Here is a tiny trained network, its code and every weight. The questions are about switching its units off for an input and a class, where a switched-off unit gives its printed mean instead of its output.

import numpy as np


def w(rows, s, z=0):
    codes = np.array(rows[::2]) - 128.0
    scale = np.full(codes.shape[1], s)
    scale[-1] = z or s
    return codes * scale


def norm(h):
    return h / np.sqrt((h * h).mean(-1, keepdims=True) + 1e-5)


def f(y):
    return y / 2 * (1 + np.tanh(0.7978845608 * (y + 0.044715 * y**3)))


def log_softmax(a):
    a = a - a.max(-1, keepdims=True)
    return a - np.log(np.exp(a).sum(-1, keepdims=True))


def net(x, mask):
    res = np.array(x, float).reshape(1, 6) / 4 @ E
    u = 0
    for l in range(2):
        y = f(norm(res) @ A[l][:, :-1].T + A[l][:, -1])
        res = res + np.where(mask[u : u + 3], y, B[l][:, -1]) @ B[l][:, :-1]
        u += 3
    return log_softmax(norm(res)[-1] @ U[:, :-1].T + U[:, -1])


A, B = {}, {}
E = w([
[84,82,142],'x0',
[166,66,104],'x1',
[217,174,196],'x2',
[182,92,193],'x3',
[86,253,233],'x4',
[122,131,177],'x5',
],0.0051)
A[0] = w([
[184,158,167,175],'L0N1',
[35,201,33,2],'L0N2',
[254,189,46,173],'L0N3',
],0.0088,0.0047)
B[0] = w([
[76,110,156,227],'L0N1',
[47,170,81,187],'L0N2',
[71,8,165,253],'L0N3',
],0.017,0.0032)
A[1] = w([
[42,196,54,16],'L1N1',
[98,2,145,253],'L1N2',
[125,188,90,124],'L1N3',
],0.0076,0.0051)
B[1] = w([
[2,146,6,142],'L1N1',
[199,226,79,254],'L1N2',
[153,56,126,128],'L1N3',
],0.0075,0.009)
U = w([
[172,105,46,6],'0',
[200,162,114,10],'1',
[93,195,250,233],'2',
[138,21,176,177],'3',
[26,180,69,241],'4',
],0.018,0.0013)

Each question gives the input, the list of numbers given to net, and the class t.
The units are the neurons (one row each of A and B). Each row of codes is followed by its name. A weight is (code - 128) times the scale printed after its matrix; where a second scale follows, it is the last column's (A, B and U).
mask holds one flag per neuron, layer by layer. A switched-off neuron (its flag False) gives its mean, the last column of its row in B, instead of its output. The means were averaged over made-up inputs and are rounded, as every weight is.
A unit's drop is (log p(t) with every unit on - log p(t) with that unit switched off) / (log p(t) with every unit on - log p(t) with every unit switched off).
The circuit of an input: a set's keep is (log p(t) with only the set's units on - log p(t) with every unit switched off) / (log p(t) with every unit on - log p(t) with every unit switched off). Starting from all 6 units, units are removed one at a time, each time the one whose removal leaves the highest keep (on an exact tie, the one counted first), for as long as the keep stays at least 0.8.
circuit, biggest first: the units of the circuit, biggest drop first
k most important neurons: the k neurons with the biggest drops, biggest first
top k neurons in layer l: the k neurons of layer l with the biggest drops, biggest first
drop of u: that unit's drop, to one decimal
input [6,4,6,1,-3,6], class 0: circuit, biggest first	(L1N2)
input [7,7,-7,4,2,-7], class 1: circuit, biggest first	(L0N2 L0N3 L1N2)
input [-2,-5,-5,7,-1,6], class 1: circuit, biggest first	(L0N2 L1N2)
input [5,-6,-8,3,-7,4], class 0: 3 most important neurons	(L0N2 L0N1 L1N1)
input [4,6,-8,1,-1,-4], class 0: 2 most important neurons	(L0N2 L0N1)
input [5,-6,3,0,-2,2], class 2: top 2 neurons in layer 0	(L0N2 L0N3)
input [-6,0,-6,6,0,-5], class 1: 4 most important neurons	(L1N2 L0N1 L0N2 L1N1)
input [-6,0,1,-5,-6,4], class 3: drop of L0N3	1.1
input [3,6,4,-3,2,-2], class 3: drop of L0N3	0.8
input [-8,3,2,-5,-6,-7], class 3: drop of L0N3	0.9
